Below are the code and all the weights of a small trained network. Each question names an input and a target symbol and asks about switching units off, where a switched-off unit gives its printed mean instead of its output.

import numpy as np


def w(rows, s, z=0):
    codes = np.array(rows[::2]) - 128.0
    scale = np.full(codes.shape[1], s)
    scale[-1] = z or s
    return codes * scale


def softmax(a):
    e = np.exp(a - a.max(-1, keepdims=True))
    return e / e.sum(-1, keepdims=True)


def log_softmax(a):
    a = a - a.max(-1, keepdims=True)
    return a - np.log(np.exp(a).sum(-1, keepdims=True))


def net(x, mask):
    ids = ['αβδζηθλμξπτω'.index(c) for c in x.split()]
    T = len(ids)
    res = E[ids] + P[:T]
    u = 0
    for l in range(3):
        r = res
        for j in range(2):
            rows = slice(2 * j, 2 * j + 2)
            q, k, v = (r @ M[l][rows].T for M in (Q, K, V))
            z = softmax(np.where(np.tri(T) > 0, q @ k.T / 2**0.5, -1e9)) @ v
            o = O[l][rows]
            res = res + np.where(mask[u + j], z, o[:, -1]) @ o[:, :-1]
        u += 2
    return log_softmax(res[-1] @ U[:, :-1].T + U[:, -1])


Q, K, V, O = {}, {}, {}, {}
E = w([
[192,145,113,165,141,220,107,186,87,207,146],'α',
[55,153,123,103,207,40,67,138,176,172,85],'β',
[155,95,2,147,181,192,110,77,151,149,189],'δ',
[117,194,86,126,151,158,173,85,82,223,45],'ζ',
[177,110,9,158,32,82,117,143,115,167,144],'η',
[159,200,112,180,125,51,192,73,36,90,144],'θ',
[160,211,176,153,199,195,141,136,185,90,39],'λ',
[91,113,48,112,61,108,134,31,152,54,39],'μ',
[122,159,186,88,75,108,117,140,90,218,36],'ξ',
[88,198,25,84,123,135,91,238,135,233,148],'π',
[24,177,195,105,40,174,139,111,208,69,214],'τ',
[227,126,122,209,85,149,229,81,169,205,103],'ω',
],0.0088)
P = w([
[99,113,162,210,130,114,88,161,39,32,105],'0',
[155,253,66,65,88,178,135,107,158,206,83],'1',
[137,220,62,85,91,183,132,126,177,207,101],'2',
[116,191,68,101,108,181,140,132,168,213,112],'3',
[113,184,68,117,123,192,157,131,184,208,124],'4',
[109,194,60,127,105,178,164,126,183,213,137],'5',
[99,198,77,133,113,166,175,115,192,231,124],'6',
[98,205,80,149,117,180,167,114,191,239,147],'7',
[88,213,76,141,114,157,187,109,198,229,142],'8',
[89,236,78,169,125,146,195,76,187,223,154],'9',
],0.0049)
Q[0] = w([
[154,138,77,196,87,193,21,176,63,4,223],'0.h0',
[119,51,167,125,228,87,45,117,22,65,93],'0.h0',
[35,228,70,227,60,210,189,117,250,249,203],'0.h1',
[231,82,138,16,151,109,95,128,57,86,54],'0.h1',
],0.0039)
K[0] = w([
[225,86,53,152,195,108,74,161,74,181,3],'0.h0',
[142,131,102,109,87,90,189,104,152,160,107],'0.h0',
[83,161,184,106,46,164,155,139,136,94,211],'0.h1',
[185,111,60,147,183,114,133,143,93,180,68],'0.h1',
],0.0075)
V[0] = w([
[90,93,178,164,179,115,57,145,65,56,150],'0.h0',
[217,73,108,170,145,106,127,130,62,148,127],'0.h0',
[75,94,255,105,83,104,133,146,170,49,211],'0.h1',
[120,119,125,134,109,93,136,140,68,177,97],'0.h1',
],0.0077)
O[0] = w([
[64,97,196,213,193,81,135,200,88,50,183,2],'0.h0',
[187,184,114,178,129,171,102,157,115,37,184,109],'0.h0',
[161,53,232,33,88,140,177,166,190,56,186,26],'0.h1',
[130,253,108,111,100,91,36,141,13,72,126,134],'0.h1',
],0.0059,0.0046)
Q[1] = w([
[164,61,194,61,124,178,232,8,192,59,132],'1.h0',
[156,16,254,29,56,190,200,156,120,120,147],'1.h0',
[137,61,172,73,226,66,117,161,116,79,137],'1.h1',
[88,35,230,8,31,156,207,156,207,110,202],'1.h1',
],0.0058)
K[1] = w([
[80,179,170,2,42,180,169,48,234,128,173],'1.h0',
[148,212,114,40,68,207,120,64,168,194,131],'1.h0',
[149,216,76,178,160,76,91,50,88,170,71],'1.h1',
[188,82,93,54,128,146,163,137,165,180,112],'1.h1',
],0.0076)
V[1] = w([
[57,157,84,99,127,77,66,194,87,129,187],'1.h0',
[255,157,123,126,89,149,110,180,97,204,97],'1.h0',
[144,110,202,98,57,76,124,133,132,7,183],'1.h1',
[104,127,44,93,25,84,98,75,122,140,103],'1.h1',
],0.007)
O[1] = w([
[122,177,153,137,130,34,67,127,190,202,207,251],'1.h0',
[194,112,178,108,2,84,116,234,33,167,94,240],'1.h0',
[81,74,177,231,41,149,23,75,128,162,128,66],'1.h1',
[253,128,126,31,80,62,2,61,190,85,106,143],'1.h1',
],0.0061,0.0027)
Q[2] = w([
[170,250,110,65,121,155,230,108,173,142,134],'2.h0',
[190,3,128,128,176,109,164,101,134,71,166],'2.h0',
[158,46,191,82,163,106,124,177,101,102,120],'2.h1',
[151,206,100,92,146,185,171,118,183,161,131],'2.h1',
],0.0056)
K[2] = w([
[122,115,176,158,122,110,99,179,105,75,193],'2.h0',
[207,255,45,123,188,89,92,146,94,205,93],'2.h0',
[174,175,77,100,142,150,169,125,134,171,112],'2.h1',
[97,123,164,175,153,98,135,176,77,84,132],'2.h1',
],0.0085)
V[2] = w([
[102,174,183,96,130,135,111,205,109,204,169],'2.h0',
[187,102,89,193,77,141,131,177,54,126,199],'2.h0',
[111,57,85,126,108,168,94,175,212,176,194],'2.h1',
[163,144,42,127,158,110,171,107,131,143,255],'2.h1',
],0.0066)
O[2] = w([
[127,67,168,120,183,36,157,144,112,194,190,229],'2.h0',
[151,15,97,167,124,143,109,188,183,143,69,254],'2.h0',
[230,136,117,172,227,96,129,78,161,122,58,66],'2.h1',
[135,213,180,182,111,130,179,176,255,100,96,144],'2.h1',
],0.0075,0.0056)
U = w([
[173,143,177,81,202,4,129,116,174,155,155,93],'α',
[127,194,152,199,166,73,156,52,105,135,221,186],'β',
[89,60,169,79,110,78,65,68,43,211,173,1],'δ',
[31,108,100,112,153,185,239,103,40,133,107,19],'ζ',
[91,143,59,125,133,162,58,77,116,62,106,99],'η',
[140,192,111,181,183,147,182,159,178,56,56,166],'θ',
[24,106,190,203,38,175,85,111,196,144,190,227],'λ',
[107,185,109,39,81,114,195,185,116,93,198,147],'μ',
[99,21,133,173,158,66,247,196,130,184,84,152],'ξ',
[183,48,58,84,251,131,116,95,126,103,151,200],'π',
[237,77,133,139,82,82,32,117,199,121,65,122],'τ',
[186,85,131,91,80,237,160,174,49,91,63,128],'ω',
],0.0045,0.0011)

Each question gives the input, a string of symbols that net reads in full, and the target symbol t.
The units are the heads (2 rows each of Q, K, V and O). Each row of codes is followed by its name. A weight is (code - 128) times the scale printed after its matrix; where a second scale follows, it is the last column's (O and U).
mask holds one flag per head, layer by layer. A switched-off head (its flag False) gives its mean, the last column of its rows in O, instead of its output. The means were averaged over made-up inputs and are rounded, as every weight is.
A unit's drop is (log p(t) with every unit on - log p(t) with that unit switched off) / (log p(t) with every unit on - log p(t) with every unit switched off).
The circuit of an input: a set's keep is (log p(t) with only the set's units on - log p(t) with every unit switched off) / (log p(t) with every unit on - log p(t) with every unit switched off). Starting from all 6 units, units are removed one at a time, each time the one whose removal leaves the highest keep (on an exact tie, the one counted first), for as long as the keep stays at least 0.8.
circuit, biggest first: the units of the circuit, biggest drop first
unit that matters most: the unit with the biggest drop
which heads matter: for each layer, one digit per head in row order, 1 if its drop is at least 0.15 and else 0, layers parted by /
drop when u is switched off: that unit's drop, to one decimal
input α α β α ω, target ξ: circuit, biggest first : [2.h0; 1.h1; 0.h0]
input η ζ α, target τ: which heads matter : 00 / 11 / 10
input α π α α δ θ, target ξ: which heads matter : 10 / 11 / 10
input ζ α η μ ζ β, target μ: unit that matters most : 1.h1
input η α τ ξ, target δ: circuit, biggest first : [0.h1; 1.h1; 0.h0; 2.h0]
input η η α ξ ζ, target τ: circuit, biggest first : [1.h1; 2.h0; 1.h0; 0.h1]
input α θ η ω ζ ζ, target ξ: circuit, biggest first : [2.h0; 1.h1; 0.h0]
input η λ α η μ ξ, target τ: circuit, biggest first : [1.h1; 2.h0; 0.h0; 0.h1]
input η ω η, target τ: circuit, biggest first : [1.h1; 2.h0; 1.h0]
input μ α α μ λ ζ δ α, target η: which heads matter : 11 / 11 / 10
input ω α δ, target ω: circuit, biggest first : [1.h0; 2.h0]
input μ η β β μ, target η: circuit, biggest first : [2.h0; 1.h0; 1.h1; 0.h1]
input ξ η η ξ β α μ ξ ζ η, target δ: which heads matter : 11 / 00 / 01
input τ δ λ α η τ μ δ η α, target π: circuit, biggest first : [0.h1; 2.h1; 1.h1; 1.h0]
input ζ ζ ζ η α ω θ θ α δ, target μ: circuit, biggest first : [1.h1; 2.h1; 0.h1]
input ξ λ α α ζ α α η ξ, target δ: circuit, biggest first : [0.h1; 2.h1; 0.h0; 1.h1]
input ω π ξ ζ δ ξ, target ω: circuit, biggest first : [1.h0; 2.h0; 0.h0]
input μ ζ ξ, target η: unit that matters most : 2.h0
input δ ξ η α η δ, target θ: drop when 0.h0 is switched off : 0.2
input ζ ζ η ζ, target μ: drop when 2.h1 is switched off : 0.5
input θ α α α α, target λ: unit that matters most : 0.h0
input α α α ζ α α, target ξ: drop when 1.h0 is switched off : 0.2
